(in the rows, 128 means zero)
Here are made-up elements, facts about them, and rows of numbers that follow some of those facts. Name the element behind each unnamed row.

Some elements and their rows:
(524): [146 135 132 154 113 129 161 148 133 136 135 101 130  58 121 156 141 173
 139 126 128 125 137 153  84 113  96 136 139 142 149 176 139 145 140 132]
(404): [172 156 117 121 142 113 149 108 137 126  96 184 141 134 146  83 120 108
 109 144 227  95 125 123 184 120 162 144 126 162  85 122 182 123 108 110]
(1418): [112 105 140  93  83  86 135 103 175 129 105 121 132 108 123 133 159 155
 122 102 105 164 132 130  94 139 133 123 125 119 155 123 153  92 120 163]
(818): [133 147 120 128 143 165 153 124 124 116 124 117 129 104 123 191 109 137
 126 157 169 115 156 139 100  99 120 123 170 118 117 156 132 145 120 114]
(336): [ 89 113 130 162 170 133 109 143  83 101 147 152 117 166 142 110 126 128
 130 155  71 142 139 121 166 155 117 103 135 137 118  97  94 146 107 149]
(974): [ 98 121 130 129 131  92 142 147 150  86 111 128 123 125 119 155 145 134
 147 119 140 124 119  89 112 125 113 117 112  89 125 140 144 102 110 139]
(1137): [150 149 141 126 115 149 134 136 115 119 128 126 134 114 135 189 119 137
 156 120 162 117 143 113  96  92 136 115 168 111 113 157 139 123 117  80]
(917): [117 110 116 117 134 126 107 123 128 132 138 104 121 160  95 101 114 105
 105 127 111 125 100 121 146 151 136 125  88 129 135 110 102 137 163 133]
(1272): [166 140 137 121 102 111 123 112 112 109 119 174 135 135 165  92 125 111
 111 127 181 119 139 110 142 106 168 100 148 167  99 117 172 105 112  98]
(492): [116 115 147 119 100  88 122 133 147 114 106 123 143 124 127 131 138 136
 165  92 117 138 125 103  97 136 146  98 119 109 144 120 151  94 128 124]
(148): [127 117 143 123 143 129 107 133 110 143 140 129 143 162 136  91 119 131
 134 118 104 131 127 122 155 151 157 112 132 143 131 104 115 137 139 115]
(897): [133 110 138 158 147 116 133 156 126 145 149 107 137 116 118  70 145 171
 125 126  95 122 124 128 152 158 126 122 102 168 152 143 124 152 158 137]
(568): [134 131 121 167 115 146 125 114 123 175 112 159 122 123 180  88 179  83
 153 132  74 149 132 186 137 103  57 158 102 120 161 123 138 121  98 190]
(465): [100 115 122 130 180 140 122 135 127 123 133 126 137 156 108 104 117 138
 122 154 118 123 133 122 168 164 139 122 123 136 121 104 117 151 136 141]
(844): [114 116 112 131 132 119 101 118 138 135 140 104 105 140 109 104 108 110
 120 132 109 133 129 116 140 172 139 135 101 128 126  98  93 127 146 129]
(884): [135 135 130 115 103 146 133 109 128 147 125 129 138  98 127 149 125 142
 122 133 104 151 139 178 105 120 117 133 154 138 140 128 117 138 132 146]
(593): [157 137 129 147 124 152 123 125 110 144 130 136 118 140 181  99 152  80
 133 138 154 104 153 131 114  71 115 118 131 127 132 143 166 113 111 101]

Some facts about the elements:
(535) (ε (76))
(1360) (ε (1014))
(261) (θ (1126),(524),(710),(196))
(1022) (ε (1289),(1366))
(1358) (θ (660),(1293)) (ε (1551))
(1351) (θ (570))
(938) (ε (659),(736))
(1137) (θ (1293),(1307))
(803) (θ (784),(159))
(1452) (ε (226),(616),(1329),(1454),(336))
(196) (θ (1293))
(217) (θ (1289),(660),(1293),(196)) (ε (786))
(1126) (θ (784),(821)) (ε (381))
(1146) (θ (568),(648),(162))
(659) (θ (821),(513)) (ε (1329))
(418) (θ (1351),(609))
(1308) (ε (369))
(106) (ε (616))
(963) (θ (570),(65),(159))
(759) (ε (294))
(711) (ε (1454))
(1183) (ε (1156),(1329))
(99) (ε (1199))
(1071) (θ (784))
(576) (θ (660),(65))
(635) (ε (1366))
(1184) (ε (759))
(536) (θ (562))
(844) (ε (21))
(492) (θ (364))
(1272) (θ (1351))
(34) (ε (414))
(103) (θ (1271),(468))
(1367) (ε (765))
(306) (ε (1272))
(1552) (θ (1293)) (ε (162))
(683) (ε (103),(414))
(986) (θ (1293),(884),(562)) (ε (653))
(570) (θ (1271),(609))
(100) (θ (1300),(1293)) (ε (315))
(1271) (θ (784),(1293)) (ε (759))
(500) (θ (660),(609)) (ε (1336),(226))
(625) (θ (162),(1329),(1441))
(1455) (ε (336))
(1441) (θ (1293)) (ε (622),(844),(917),(555))
(1430) (θ (1126)) (ε (65))
(1307) (θ (784),(1293)) (ε (21))
(428) (θ (1293)) (ε (21))
(765) (θ (821))
(1289) (θ (369)) (ε (1307))
(799) (θ (1293)) (ε (1454))
(173) (θ (1300),(1384),(1146),(1293))
(369) (θ (660),(1403)) (ε (103))
(908) (ε (974))
(562) (θ (821),(1177),(1441))
(821) (θ (1293))
(817) (θ (660),(963),(1300),(1293))
(1403) (θ (784),(1293),(821),(1307)) (ε (76))
(1329) (θ (1293),(1418),(562))
(131) (θ (821),(1418),(1307))
(1384) (θ (492),(1329)) (ε (1329))
(786) (θ (643))
(465) (ε (65))
(974) (θ (784)) (ε (1452))
(65) (θ (821),(1177),(1307)) (ε (226),(336))
(603) (ε (103),(140))
(966) (ε (653))
(1436) (θ (821)) (ε (1329))
(1357) (ε (1452))
(1202) (ε (103),(710))
(153) (θ (996),(625))
(404) (θ (609)) (ε (413),(963))
(1300) (θ (784))
(648) (θ (1403),(568),(821),(562))
(1177) (θ (821))
(469) (θ (821),(1418))
(364) (θ (784)) (ε (883))
(413) (ε (1199),(123))
(694) (θ (784)) (ε (1184))
(833) (ε (1156))
(46) (θ (593)) (ε (555),(765))
(524) (θ (1293),(536),(1307)) (ε (1271))
(226) (θ (821))
(322) (ε (736),(568))
(513) (θ (1403),(1293))
(748) (θ (524),(1307))
(643) (ε (1156))
(38) (ε (336))
(140) (θ (798),(609))
(622) (θ (711))
(672) (θ (1293),(555),(1329)) (ε (616),(103))
(76) (θ (1293),(568)) (ε (835))
(123) (θ (1418)) (ε (736))
(1454) (ε (336))
(1162) (ε (21))
(555) (ε (65))
(80) (θ (603)) (ε (1514),(966))
(593) (θ (568),(744))
(236) (θ (568))
(495) (ε (114))
(653) (ε (21),(1454))
(818) (θ (1293)) (ε (46))
(225) (ε (616))
(1553) (ε (555))
(414) (ε (315),(616),(1156),(1307))
(162) (θ (1126),(1293))
(710) (ε (616))
(1562) (θ (784))
(468) (θ (1360),(1418)) (ε (1551),(1436))
(1352) (θ (609)) (ε (616))
(996) (θ (159),(803))
(1514) (θ (1293))
(114) (ε (336))
(1418) (θ (226),(784))
(897) (ε (759))
(159) (θ (1271),(821),(1307))
(736) (θ (196))
(344) (θ (1403),(99),(300),(1307))
(1199) (ε (226))
(917) (ε (369),(1307))
(640) (θ (46),(1293),(536)) (ε (835),(21),(106))
(779) (θ (1418))
(744) (θ (660),(1271))
(798) (θ (1403))
(1222) (ε (1384),(759))
(1130) (ε (369))

Name these rows:
No name comes twice in this set of rows, the named rows included.
[126 125 136 101  95 106 134 122 160 128 110 117 145 105 119 149 134 144
 145 106 130 141 132 133  89 123 136 116 135 119 145 134 153 103 134 136]  (1126)
[115 129 106 146  71  97 123 116 161 118  95 107 111  66 105 167 120 105
 151 117  83 163 113 163  55 134  84 124  87  97 155 112 113  97 144 181]  (1307)
[109 127 115 134 115 133 136 128 130 121 121 120 130 101  93 161 123 115
 117 133  88 148  97 169 105 121  80 127 105 111 151 133 109 141 147 182]  (710)
[105 119 129 151 142 135 101 144  86 104 157 147 113 173 127 106 132 103
 112 133  57 146  98 127 161 137 107 110 114 125 129 105  86 141 130 151]  (616)
[146 145 146 112 124 143 134 137 116 123 140 126 123 132 162 175 136 127
 145 116 176 103 144  89 104  81 144 121 172 107 108 163 147 114 105  65]  (173)
[132 133 133 112 167 136 125 134 127 166 133 145 147 164 135  96 128 136
 149 114 126 118 110 117 198 169 148 167 113 127 123 112 117 139 127 122]  (322)
[180 147 131 113 109 107 126 109 122 112 112 171 136 131 158  82 118 110
 101 134 215 105 138 109 148 102 179 110 142 173  86 124 182 109 111  86]  (418)
[127 112 142 147 107  72 147 163 155 111 121 102 133  86 123 122 158 171
 158  96 140 116 128  94  87 128 121 110 103 126 147 164 170 104 135 128]  (694)
[132 127 145  84 114 120 142 112 146 126 134 129 118 133 148 166 148 157
 112 108 163 126 148  97 108 110 154 139 171 121 117 148 155 107 102  97]  (469)
[136 145 117  95 140 159 159 125 131 119 143 112 117 124 100 192 125 132
  81 134 181 104 109 118 113  79 113 151 147 102 115 173 135 142 134 114]  (672)
[ 96 125 127 131 133 132 149 121 125 100 128 157 106 116 151 180 158 148
 110 152 104 159 145 139 116 121  94 135 166 118 119 132 129 133  79 173]  (226)

Now the same elements, written a new way:
Known rows:
(683): [135 155 148 168 119  74 118  98 122 151 107 101 104  90 136 132 118 147
 146 136 138 118 113 125 140 141 128 119  95  92 104 122 145 138 158 120
 138 104]
(833): [140 167 145 129  90  81 119 114 110 157 121 120 102 122 125 121 112 127
 137 134 142 111 123 110 126 129 123 108  94  90  99 120 132 119 114 133
 137  90]
(413): [ 93 118 138 142 102 144 142 109 143 139 131  92 109 142 134 163 152 129
 127 119 128  94 132 100 125 121 133 121 101  87  95 131  97 100 156 137
 111 117]
(1552): [132 117 123 102 143 135 117 132 113 101 114 145 147 161 135 113 136 122
 143 135 148 133 136 145 139 117 168 125 138 157 146 111 136 141 134 126
 142 168]
(555): [ 88 129 115 131 143 159 164 149 133 117 132 136  93 147 114 148 110 132
 128 105  69 155 127 143 111 103 156 158 152 119 113 158 112 144 114 104
 119 120]
(1403): [140 157 118 127 176 104 115 142 120 123 108 128 136 160 132 125 111 139
 121 136  94 127 119 128 102 157 132 148 131 138 168 122 148 147 114 123
 114 167]
(1562): [150 107 116 123 157 148 128 145 127 108 125 121 169 107 160  99 131 131
 111 129 154 136 130 116 142 157 118 124 138 175 170 118 104 115  97 149
 118 139]
(616): [134 123 176 177  90 128 136 124 132 165 165 122 108 109 105 110 102 140
 113 130 107 169 146 120 144 112  99 132 147  87 118 175 122 138 149 126
 116  71]
(1551): [132 141 155 111  71 122 127 134 119 152 154 122 110 124 105 118 119 113
 124 119 135 141 145 113 132 106 113 111 130 106 100 129 107 110 108 145
 120  78]
(300): [129 111 147 112 144 105 126 134 110 103 138 104 122 130 113 115 151 124
 121 131 100 162 119 127 128 142 150 116 139 143 148  89 116 142  88 138
 106 138]
(469): [139 119 119 112 149 159 131 138 111 115 103 150 158 130 164 114 127 126
 128 125 162 118 154 143 144 130 133 125 155 163 146 155 134 112 134 131
 140 144]
(609): [112 147 156  79 134 137 167 101 136 122 149 177 121 119  87 170 191  97
 142 127  43 186 110 131 122 169  75 143  79 137 116  79 157 134  60 107
 122 126]
(625): [132 123 125 103 148 146 113 133 113 113 116 146 148 149 140 123 127 127
 131 133 152 137 149 145 143 118 155 122 146 152 147 139 140 121 136 130
 136 155]
(1418): [119 142 128  95 178 134 140 147 109 113 107 129 140  99 165 163 137 108
 123 120 113 154 139 149 132 156 118 144 148 152 153 131 126 111  69 130
 115 132]
(1300): [130 119 131 111 177 132 132 142 122 109 130 111 145 108 141 133 142 124
 113 128 116 174 120 130 129 158 122 142 141 157 163 106 119 131  65 145
 113 136]
(1272): [147 104 146 112 109 174 136 109 137 128 143 185 169 120 121 104 158 115
 133 119 132 136 132 124 148 138  79 122 102 162 134 134 140 118 122 128
 143 134]
(173): [144  93 108 122 144 162 108 134 127 114 122 139 175 137 149  91 125 132
 127 138 191 123 140 132 143 117 143 126 143 171 155 137 128 117 144 147
 147 154]

Name these rows:
No name comes twice in this set of rows, the named rows included.
[111 115 115 147 147 112 159 134 128 100 136  92 110 137 113 137 123 151
 124 118  86 139  97 113 105 135 168 140 118 124 123 101  83 135  93 125
 106 140]  (99)
[111 120 101 143 147 165 162 150 136 116 129 142 130 152 122 126  99 157
 119 107 104 137 117 136 105 112 158 156 140 137 120 158 102 129 120 106
 134 136]  (65)
[134 129 121 118 157 153 125 146 117 111 107 139 161 107 166 126 131 117
 130 119 157 120 155 137 152 146 114 126 149 165 153 147 129 101 116 136
 131 131]  (779)
[110 153 136  85 196 106 137 157 109 100 130  93 125  91 138 176 151 100
 108 126  59 209 119 141 116 188 111 157 141 147 165  84 122 132   8 143
  86 118]  (784)
[143 163 113 137 164 113 109 150 125 126 112 149 139 181 121 105  94 135
 126 147 113  82 132 126 103 125 143 142 132 121 154 137 167 150 159 114
 127 181]  (428)
[122 114  80 153 159 142 159 145 133 106 106 125 138 122 141 125 104 157
 128 106 138  99 116 125 106 125 152 154 124 144 133 147  91 112 117 120
 136 136]  (1430)
[149  94 164 165 151 131 129  94 142 136 134 128 142 147 117  88 105 173
 120 147 110 204 106 133 143 150 135 152 127 130 157 139 144 156 127 105
 139 139]  (369)
[126 128 116 133 143 149 127 160 126 119 136 150 142 180 114 101 104 136
 122 135 112 121 140 134 116 107 144 138 161 138 152 154 140 150 147 120
 120 162]  (1514)
[159  93 166 168 132 163 152  75 144 145 133 176 157 127 118  82 127 161
 136 135 132 174 116 128 149 150 100 137 101 145 143 153 146 127 141 101
 150 135]  (140)
[132  92  93 138 111 171 164  97 160 121 130 177 164 151 102 109 136 155
 151 114 128  85  85 108 102 127 128 139  65 140 103 123 115 123 139 101
 162 156]  (500)

Now the same elements, written a new way:
Some rows with their names:
(468): [127 127 133 125 130 122 127 126 154 123 126 122 125 124 143 122 133 137
 114 123 114 131 131 127 108 122 126 127 121 119]
(1551): [123 127 130 129 128 135 130 126 122 132 122 128 126 125 128 127 127 124
 121 124 149 126 128 126 127 122 126 125 120 138]
(1307): [123 128 121 127 119 122 126 128 133 125 156 124 123 135 123 126 127 119
 118 128 149 137 128 127 108 122 126 126 121 121]
(344): [123 128 142 127 117 139 126 131 120 123 118 138 133 132 124 126 126 119
 114 123 119 129 125 123 115 163 131 125 126 126]
(1552): [124 127 128 126 128 121 127 129 127 122 114 125 124 131 121 129 123 119
 122 128 114 126 124 126 127 138 126 125 141 118]
(38): [124 131 123 126 117 136 126 127 140 124 126 123 130 128 122 126 123 141
 128 130 137 126 133 136 116 123 127 137 121 164]
(196): [124 126 129 126 123 129 126 127 123 124 113 126 123 125 128 136 125 119
 138 124 138 127 124 123 136 123 126 126 125 124]
(261): [124 128 133 126 130 125 127 126 122 122 112 125 123 128 123 135 123 119
 118 124 125 126 124 123 135 134 126 126 133 121]
(710): [130 127 121 133 119 127 129 126 139 123 182 128 124 126 121 130 132 134
 214 123 139 138 125 124 159 124 126 125 125 124]
(217): [124 127 125 126 130 122 125 130 125 122 116 127 123 131 121 129 123 119
 123 128 114 127 124 126 128 135 126 127 141 119]
(694): [124 126 136 125 126 120 127 130 136 123 117 127 124 132 122 123 125 119
 114 127 113 126 126 128 118 136 126 125 139 118]
(1199): [126 128 123 126 125 133 127 127 122 129 153 124 123 125 127 124 129 142
 132 124 115 126 128 132 134 131 126 134 119 143]
(884): [125 127 124 126 117 129 127 127 129 136 120 124 123 124 142 140 137 132
 189 125 162 132 125 123 141 122 127 126 121 121]
(799): [124 127 125 127 124 122 126 129 138 123 114 123 122 134 120 131 122 120
 120 134 117 126 125 129 117 137 126 127 139 120]
(672): [131 128 125 128 119 122 127 126 133 122 118 125 123 133 120 125 122 119
 149 123 115 128 124 123 133 122 127 124 156 124]
(659): [131 130 124 126 150 121 128 137 124 122 113 126 122 134 121 126 131 125
 116 137 114 136 124 129 108 160 126 127 136 171]
(938): [125 127 123 126 127 130 129 130 123 135 143 128 123 128 124 123 132 135
 134 125 123 126 129 131 116 123 126 127 122 138]

Name these rows:
No name comes twice in this set of rows, the named rows included.
[130 130 122 131 135 129 130 132 123 140 141 128 123 130 120 123 136 139
 134 127 124 127 126 133 109 123 126 125 122 167]  (1183)
[123 126 121 127 117 127 127 127 121 132 160 121 126 125 151 133 145 162
 199 124 114 131 125 129 156 127 127 131 121 118]  (555)
[125 131 123 127 139 120 125 138 132 130 121 125 123 128 121 127 141 139
 144 140 113 139 125 130 108 132 126 127 125 168]  (1384)

The same elements again, as new rows of numbers:
Named rows:
(123): [119 140 100 131 203 123 157 178 112  86 145 144 171 191 175 180 110  90
 163  74 111 100 122 167 148 107  92 185  77]
(648): [141  98 192  59 102  73 161 127  72 100 141  79 124 124  91 151 103  58
 159 178 122 119 162 158 139 108 141  86 113]
(469): [129  92 122  95 135 160 164 148 120  81 111 106 153 196 151 154 119  69
 163 176 115 131 132 183 171 114 114 177 115]
(653): [139 161 130 140  77 130 137 128 159 118 101 152 122 131 113 116 165 139
 105 134 114 104  72 115 119 151 121 117 116]
(659): [149  43 156  90 145 118 118 155 115 102 101 145 125 171 125 124 144  69
 125 143 116 128 154 158 132 104  90 111 126]
(1358): [188 119 134 110 208 133 131 102  95 153 119 112 128 103 116 130 112 172
 146  93 112 145 133 108 174 100 111 120 171]
(710): [128 150 127 149  96 141 108 137 138 128 111 169  93 101 129  88 157 128
 130 125 113 124 129 139  84 109 151 150 116]
(609): [ 98 135 129 180 152 130 120  98 186 147 170 185 133 140 115 140 162 128
  67 150 118 142 142 141 125 168 168 150 175]
(306): [108 153 164 151 102 154 113 133 141 118 138 121 120 120 131 142 140 128
 116 121  96 148 109 116 119 127 165 141 131]
(76): [202 155 133  99 119  96 183 110  64 161 123 116 145  96 116 125 123 153
 118 120 158 127 163  97 168 129 125 103 123]
(153): [117 139 136 120 143 109 153 122 130 132 149 130 134 129 129 162 113 113
 135 145 135 121 147 145 139 136 137 130 128]
(622): [123 144  80 131 122  97 138 126 121 109 152 119 143 139 108 117 119 122
 124 141 156 101 122 138 125 141 130 134 114]
(196): [216 131 100 123 168 166 164 103  55 177 117  93 145 114 118 137 111 179
 121  96 152 155 173  89 176 125 122 130 174]
(844): [134 161 102 149  69 117 129 131 150 104 123 139 133 119 106 104 157 134
  89 120 116 113  87 108 133 148 130 132  96]
(603): [110 153 125 162  98 144 101 144 154 141 135 128  90  95 121  88 145 114
 137 112 106 146 133 129 112 106 179 167 111]
(1336): [126 137 133 158 118 142 112 132 120 111 116 145 126 147 123 133 143 119
 120 117 129 102 102 120  59 139 150 130 130]
(465): [119 151 122 147 124 152  97 146 149 147 116 111 105 144 110 135 152 110
 126 112 107  99  84 120  72 148 145 116 127]

Rows to name:
No name comes twice in this set of rows, the named rows included.
[203 123  67 108 179 147 227 166  61 123  62 196 158 149 157 178  95 146
 174  91 165  88 161 156 122 100  95 159 105]  (1329)
[112 155 174  81 122  42 171 120 100 138 170 105 126  78 100 181  91 104
 153 145 141 102 163 143 116 126 159  81 104]  (593)
[130 124 143 157  95 123 131 122 118  85 102 209 125 111 135 110 150 141
 108 119 140 125 130 132  73 111 133 145 118]  (1156)
[122 140 116 121 191  36  76  51 103  30 176  99 117  73  80  36  95 146
 221 136 133 105  94 172 136  66 112 141 146]  (369)
[160  79 159  71 135 108  86  93  89  96 114  40 136 125 153  62 115 150
 165 157 134 161 116  95 213  96  36  94 141]  (1403)
[104 147 118 159 108 150 105 145 146 128 139  90 131 138 100 129 133 111
 115 111 117 127  97 114 104 147 171 132 113]  (1367)
[220 142  90 108 172 164 154 124  87 214  78  89 119 126 116 122 135 172
 133 104 144 118 132  90 159 139 104  97 172]  (799)
[134 154 118 116 148  58 129  99 128  76 159 123 136  96  98  89 132 139
 157 129 116 105  92 140 173 110  96 129 108]  (1289)
[107 119 144 118 143  98 130 112 143 132 156 136 139 127 136 150 111 121
 127 152 141 134 150 147 141 143 130 126 138]  (996)
[146  78 156  76  95 133 176 147  92 117 124 102 130 175 115 153 125  46
 130 191 121 141 177 168 154 129 142 135 118]  (562)
[123 150 132 107 133 107 142 124 157 147 130 119 124 127 120 143 139 121
 123 139 105 114 105 132 170 144 110 105 125]  (80)
[ 90 110 104 152 203  97 131  78 193 178 197 181 149 153 114 149 149 127
  73 187 146 139 185 173 162 181 135 144 196]  (570)
[187 134 102 118 153 137 141 120 100 187 121 114 124  98 131  91 127 159
 134  98 138 141 173 104 175 104 105 132 132]  (100)
[162 143 129 119 186 132 131  97  99 141 148  91 141 106 114 134 108 157
 155 107 116 144 129 113 173 108 132 129 170]  (217)
[146 157 110 154  59 103 150 107 120  72 116 184 156 132 114 100 159 153
  86 144 151 104  93 113 100 155 120 133 101]  (21)

